Below are the code and all the weights of a small trained network. Each question names an input and a class and asks about switching units off, where a switched-off unit gives its printed mean instead of its output.

import numpy as np


def w(rows, s, z=0):
    codes = np.array(rows[::2]) - 128.0
    scale = np.full(codes.shape[1], s)
    scale[-1] = z or s
    return codes * scale


def norm(h):
    return h / np.sqrt((h * h).mean(-1, keepdims=True) + 1e-5)


def f(y):
    return np.maximum(y, 0)


def log_softmax(a):
    a = a - a.max(-1, keepdims=True)
    return a - np.log(np.exp(a).sum(-1, keepdims=True))


def net(x, mask):
    res = np.array(x, float).reshape(1, 3) / 4 @ E
    u = 0
    for l in range(3):
        y = f(norm(res) @ A[l][:, :-1].T + A[l][:, -1])
        res = res + np.where(mask[u : u + 5], y, B[l][:, -1]) @ B[l][:, :-1]
        u += 5
    return log_softmax(norm(res)[-1] @ U[:, :-1].T + U[:, -1])


A, B = {}, {}
E = w([
[149,3,240,131],'x0',
[226,170,148,68],'x1',
[147,156,104,214],'x2',
],0.005)
A[0] = w([
[103,102,154,11,146],'L0N1',
[203,147,132,205,62],'L0N2',
[146,119,114,149,72],'L0N3',
[132,125,125,18,121],'L0N4',
[93,147,156,69,3],'L0N5',
],0.011,0.0031)
B[0] = w([
[128,64,110,216,254],'L0N1',
[171,23,90,174,198],'L0N2',
[131,155,2,150,135],'L0N3',
[161,145,99,125,227],'L0N4',
[177,36,50,76,150],'L0N5',
],0.0068,0.0049)
A[1] = w([
[36,145,195,167,140],'L1N1',
[235,163,170,78,49],'L1N2',
[247,144,181,151,250],'L1N3',
[139,198,1,93,191],'L1N4',
[255,159,137,101,18],'L1N5',
],0.0065,0.0017)
B[1] = w([
[51,140,100,64,173],'L1N1',
[40,111,107,123,176],'L1N2',
[10,122,150,124,253],'L1N3',
[161,144,199,163,250],'L1N4',
[75,89,92,106,198],'L1N5',
],0.011,0.0042)
A[2] = w([
[183,78,66,190,90],'L2N1',
[135,68,178,143,202],'L2N2',
[86,118,119,162,6],'L2N3',
[141,129,96,198,29],'L2N4',
[129,98,252,139,183],'L2N5',
],0.011,0.0015)
B[2] = w([
[157,97,100,112,214],'L2N1',
[166,194,103,130,255],'L2N2',
[105,129,139,2,212],'L2N3',
[149,85,145,82,188],'L2N4',
[187,221,136,166,228],'L2N5',
],0.0094,0.0056)
U = w([
[181,205,208,207,249],'0',
[35,53,144,113,27],'1',
[219,7,93,193,52],'2',
],0.011,0.002)

Each question gives the input, the list of numbers given to net, and the class t.
The units are the neurons (one row each of A and B). Each row of codes is followed by its name. A weight is (code - 128) times the scale printed after its matrix; where a second scale follows, it is the last column's (A, B and U).
mask holds one flag per neuron, layer by layer. A switched-off neuron (its flag False) gives its mean, the last column of its row in B, instead of its output. The means were averaged over made-up inputs and are rounded, as every weight is.
A unit's drop is (log p(t) with every unit on - log p(t) with that unit switched off) / (log p(t) with every unit on - log p(t) with every unit switched off).
The circuit of an input: a set's keep is (log p(t) with only the set's units on - log p(t) with every unit switched off) / (log p(t) with every unit on - log p(t) with every unit switched off). Starting from the 12 units with the biggest drops (on a tie, the unit counted first), units are removed one at a time, each time the one whose removal leaves the highest keep (on an exact tie, the one counted first), for as long as the keep stays at least 0.8.
units of the circuit, in order: the units of the circuit, biggest drop first
unit that matters most: the unit with the biggest drop
k most important neurons: the k neurons with the biggest drops, biggest first
top k neurons in layer l: the k neurons of layer l with the biggest drops, biggest first
input [7,-7,1], class 0: unit that matters most	L2N5
input [6,-5,1], class 0: 4 most important neurons	(L2N5, L1N3, L1N5, L1N2)
input [4,6,-5], class 1: 3 most important neurons	(L1N4, L0N4, L1N3)
input [-5,1,-8], class 2: top 2 neurons in layer 0	(L0N5, L0N1)
input [3,4,3], class 1: 4 most important neurons	(L0N1, L1N4, L1N3, L1N5)
input [1,6,5], class 1: 2 most important neurons	(L1N3, L0N1)
input [6,4,4], class 0: top 2 neurons in layer 1	(L1N1, L1N3)
input [5,6,-2], class 1: top 2 neurons in layer 1	(L1N3, L1N4)
input [8,-8,6], class 0: top 2 neurons in layer 2	(L2N5, L2N2)
input [6,4,-2], class 0: 2 most important neurons	(L2N5, L0N1)
input [2,4,3], class 1: 2 most important neurons	(L1N4, L0N1)
input [5,8,-2], class 1: top 2 neurons in layer 1	(L1N3, L1N2)
input [0,6,4], class 1: 2 most important neurons	(L1N3, L0N1)
input [7,5,4], class 0: unit that matters most	L2N5
input [4,-4,-5], class 2: 3 most important neurons	(L1N3, L0N1, L1N4)
input [5,-2,-8], class 2: 3 most important neurons	(L0N1, L1N4, L0N5)
input [-4,-2,-7], class 2: 2 most important neurons	(L0N1, L1N3)
input [3,2,-1], class 0: top 2 neurons in layer 0	(L0N1, L0N2)
input [4,6,5], class 1: top 3 neurons in layer 1	(L1N4, L1N3, L1N5)
input [-2,2,-5], class 2: units of the circuit, in order	(L0N1)
